Below are the code and all the weights of a small trained network. Each question names an input and a class and asks about switching units off, where a switched-off unit gives its printed mean instead of its output.

import numpy as np


def w(rows, s, z=0):
    codes = np.array(rows[::2]) - 128.0
    scale = np.full(codes.shape[1], s)
    scale[-1] = z or s
    return codes * scale


def f(y):
    return y / 2 * (1 + np.tanh(0.7978845608 * (y + 0.044715 * y**3)))


def log_softmax(a):
    a = a - a.max(-1, keepdims=True)
    return a - np.log(np.exp(a).sum(-1, keepdims=True))


def net(x, mask):
    res = np.array(x, float).reshape(1, 6) / 4 @ E
    y = f(res @ A[0][:, :-1].T + A[0][:, -1])
    res = res + np.where(mask, y, B[0][:, -1]) @ B[0][:, :-1]
    return log_softmax(res[-1] @ U[:, :-1].T + U[:, -1])


A, B = {}, {}
E = w([
[79,177,230,208],'x0',
[169,235,2,188],'x1',
[209,198,209,32],'x2',
[129,128,128,128],'x3',
[246,75,165,212],'x4',
[127,128,128,128],'x5',
],0.0094)
A[0] = w([
[104,181,161,187,81],'N0',
[179,73,141,151,123],'N1',
[70,189,179,169,95],'N2',
[94,96,112,192,101],'N3',
[121,84,85,120,93],'N4',
[110,101,150,118,40],'N5',
[78,82,222,136,137],'N6',
[60,170,131,109,99],'N7',
[94,93,93,165,117],'N8',
[157,119,85,107,99],'N9',
[148,223,206,122,109],'N10',
[131,250,114,197,122],'N11',
[152,157,85,137,110],'N12',
[142,177,104,155,93],'N13',
[153,115,136,136,6],'N14',
[149,157,181,86,105],'N15',
[94,68,177,105,59],'N16',
[165,165,146,96,74],'N17',
[34,166,115,112,114],'N18',
[193,93,151,212,107],'N19',
[89,122,107,176,113],'N20',
[55,54,131,181,107],'N21',
[96,106,116,147,84],'N22',
[131,138,143,123,77],'N23',
[72,116,123,196,105],'N24',
[79,167,202,197,61],'N25',
[77,141,134,103,80],'N26',
[87,124,99,62,117],'N27',
[174,121,149,158,76],'N28',
[136,201,92,195,95],'N29',
[150,68,91,71,72],'N30',
],0.016,0.013)
B[0] = w([
[133,97,59,165,177],'N0',
[98,188,161,170,194],'N1',
[163,131,64,186,192],'N2',
[157,143,122,88,192],'N3',
[151,123,91,122,162],'N4',
[112,116,117,114,130],'N5',
[54,75,153,127,238],'N6',
[135,192,206,153,179],'N7',
[153,137,149,76,190],'N8',
[131,85,97,149,163],'N9',
[184,138,96,73,226],'N10',
[67,70,167,109,251],'N11',
[83,102,121,122,179],'N12',
[84,88,158,107,171],'N13',
[100,163,141,115,122],'N14',
[160,120,109,88,188],'N15',
[53,87,170,88,177],'N16',
[159,117,128,88,166],'N17',
[135,192,185,168,208],'N18',
[114,241,186,150,230],'N19',
[172,126,118,100,179],'N20',
[166,122,117,79,225],'N21',
[140,136,136,109,146],'N22',
[132,134,85,120,121],'N23',
[179,139,126,75,196],'N24',
[179,73,20,204,197],'N25',
[107,174,159,136,152],'N26',
[139,175,148,187,193],'N27',
[125,178,166,133,160],'N28',
[75,90,155,115,214],'N29',
[115,95,3,197,179],'N30',
],0.014,0.013)
U = w([
[7,39,151,98,124],'0',
[99,201,166,176,83],'1',
[128,69,58,191,255],'2',
[172,110,117,12,50],'3',
],0.013,0.0081)

Each question gives the input, the list of numbers given to net, and the class t.
The units are the neurons (one row each of A and B). Each row of codes is followed by its name. A weight is (code - 128) times the scale printed after its matrix; where a second scale follows, it is the last column's (A, B and U).
mask holds one flag per neuron, in row order. A switched-off neuron (its flag False) gives its mean, the last column of its row in B, instead of its output. The means were averaged over made-up inputs and are rounded, as every weight is.
A unit's drop is (log p(t) with every unit on - log p(t) with that unit switched off) / (log p(t) with every unit on - log p(t) with every unit switched off).
unit that matters most: the unit with the biggest drop
top k neurons: the k neurons with the biggest drops, biggest first
drop of u: that unit's drop, to one decimal
input [4,4,-1,5,-3,7], class 0: unit that matters most => N11
input [0,0,-5,0,5,1], class 1: top 2 neurons => N19; N1
input [-8,3,-3,5,-6,4], class 2: top 2 neurons => N30; N19
input [-1,4,-4,8,-5,0], class 1: top 2 neurons => N18; N6
input [-4,-2,-4,-1,-1,-4], class 2: top 3 neurons => N30; N10; N24
input [8,7,-5,-7,1,-4], class 2: top 2 neurons => N25; N2
input [4,7,-5,0,-6,6], class 0: top 2 neurons => N11; N29
input [-4,-5,1,6,6,4], class 1: top 3 neurons => N1; N19; N11
input [-5,5,2,5,-3,1], class 0: top 2 neurons => N25; N2
input [-3,-8,8,2,7,4], class 0: top 3 neurons => N6; N16; N1
input [8,-5,-8,-8,3,3], class 2: top 3 neurons => N25; N2; N0
input [0,4,-4,8,0,-1], class 0: top 3 neurons => N10; N29; N11
input [2,4,6,-6,-4,-8], class 3: top 2 neurons => N10; N6
input [-2,-5,-7,6,2,2], class 3: unit that matters most => N21
input [-8,-5,6,-1,6,-5], class 2: drop of N30 => 0.8
input [5,2,-8,8,-1,2], class 3: drop of N24 => 0.1
input [6,3,8,-7,-5,2], class 3: drop of N10 => 1.5
input [3,7,0,5,-4,8], class 0: drop of N8 => 0.0
